Here is a tiny trained network, its code and every weight. The questions are about switching its units off for an input and a class, where a switched-off unit gives its printed mean instead of its output.

import numpy as np


def w(rows, s, z=0):
    codes = np.array(rows[::2]) - 128.0
    scale = np.full(codes.shape[1], s)
    scale[-1] = z or s
    return codes * scale


def norm(h):
    return h / np.sqrt((h * h).mean(-1, keepdims=True) + 1e-5)


def f(y):
    return y / 2 * (1 + np.tanh(0.7978845608 * (y + 0.044715 * y**3)))


def log_softmax(a):
    a = a - a.max(-1, keepdims=True)
    return a - np.log(np.exp(a).sum(-1, keepdims=True))


def net(x, mask):
    res = np.array(x, float).reshape(1, 2) / 4 @ E
    u = 0
    for l in range(2):
        y = f(norm(res) @ A[l][:, :-1].T + A[l][:, -1])
        res = res + np.where(mask[u : u + 3], y, B[l][:, -1]) @ B[l][:, :-1]
        u += 3
    return log_softmax(norm(res)[-1] @ U[:, :-1].T + U[:, -1])


A, B = {}, {}
E = w([
[145,125,113,127,68,132,79,174,185,155],'x0',
[120,167,157,116,91,2,105,121,130,168],'x1',
],0.0089)
A[0] = w([
[149,163,72,135,122,103,88,100,144,164,254],'L0N0',
[116,150,56,148,148,193,56,144,79,50,187],'L0N1',
[201,135,146,2,117,178,150,185,93,103,52],'L0N2',
],0.0054,0.003)
B[0] = w([
[3,104,73,195,255,195,179,187,58,63,204],'L0N0',
[92,147,140,156,155,5,96,143,95,93,252],'L0N1',
[45,240,226,202,175,207,192,100,74,159,137],'L0N2',
],0.0063,0.0042)
A[1] = w([
[93,100,156,114,103,226,142,47,113,131,108],'L1N0',
[178,155,167,122,131,255,136,130,107,83,157],'L1N1',
[184,97,116,166,84,136,70,194,213,126,247],'L1N2',
],0.007,0.0014)
B[1] = w([
[187,153,222,61,179,5,228,137,66,165,166],'L1N0',
[116,189,76,82,10,3,61,188,180,237,252],'L1N1',
[194,112,212,91,184,109,219,7,50,130,253],'L1N2',
],0.0071,0.0039)
U = w([
[212,88,232,66,169,75,205,51,64,173,197],'0',
[88,179,120,121,96,2,67,212,108,217,180],'1',
[76,71,127,211,184,134,119,162,107,35,183],'2',
[131,103,188,87,92,181,92,132,168,134,49],'3',
[181,114,51,66,135,187,74,95,213,152,3],'4',
[168,65,124,89,57,158,122,145,210,100,23],'5',
[175,97,109,77,120,197,64,100,223,132,20],'6',
],0.0078,0.0039)

Each question gives the input, the list of numbers given to net, and the class t.
The units are the neurons (one row each of A and B). Each row of codes is followed by its name. A weight is (code - 128) times the scale printed after its matrix; where a second scale follows, it is the last column's (A, B and U).
mask holds one flag per neuron, layer by layer. A switched-off neuron (its flag False) gives its mean, the last column of its row in B, instead of its output. The means were averaged over made-up inputs and are rounded, as every weight is.
A unit's drop is (log p(t) with every unit on - log p(t) with that unit switched off) / (log p(t) with every unit on - log p(t) with every unit switched off).
The circuit of an input: a set's keep is (log p(t) with only the set's units on - log p(t) with every unit switched off) / (log p(t) with every unit on - log p(t) with every unit switched off). Starting from all 6 units, units are removed one at a time, each time the one whose removal leaves the highest keep (on an exact tie, the one counted first), for as long as the keep stays at least 0.8.
circuit, biggest first: the units of the circuit, biggest drop first
k most important neurons: the k neurons with the biggest drops, biggest first
top k neurons in layer l: the k neurons of layer l with the biggest drops, biggest first
drop of u: that unit's drop, to one decimal
input [8,-8], class 0: circuit, biggest first => L1N2
input [-2,1], class 2: top 2 neurons in layer 1 => L1N1; L1N2
input [1,-2], class 2: 3 most important neurons => L0N1; L1N1; L1N2
input [7,-8], class 1: 2 most important neurons => L1N1; L0N2
input [3,3], class 2: 4 most important neurons => L0N0; L1N1; L1N0; L0N1
input [-2,-3], class 2: top 2 neurons in layer 1 => L1N2; L1N1
input [-5,-8], class 1: 3 most important neurons => L1N1; L1N2; L0N0
input [8,7], class 0: 3 most important neurons => L1N2; L0N1; L1N1
input [-3,0], class 2: 4 most important neurons => L1N1; L1N2; L0N2; L1N0
input [3,2], class 2: 3 most important neurons => L0N0; L1N1; L1N0
input [4,1], class 0: 2 most important neurons => L1N2; L0N1
input [1,-4], class 1: 2 most important neurons => L0N2; L0N0
input [-5,-7], class 1: 2 most important neurons => L1N1; L1N2
input [7,1], class 0: top neuron in layer 1 => L1N2
input [-2,3], class 2: 4 most important neurons => L1N1; L1N2; L0N0; L1N0
input [1,-1], class 2: 2 most important neurons => L1N1; L0N1
input [6,-8], class 1: drop of L0N2 => 0.5
input [2,-5], class 1: drop of L1N1 => 0.2
input [4,-3], class 0: drop of L0N1 => 0.1
input [-2,-6], class 1: drop of L1N1 => 0.4
input [8,-3], class 0: most important neuron => L1N2
input [5,-8], class 1: 2 most important neurons => L1N1; L0N2
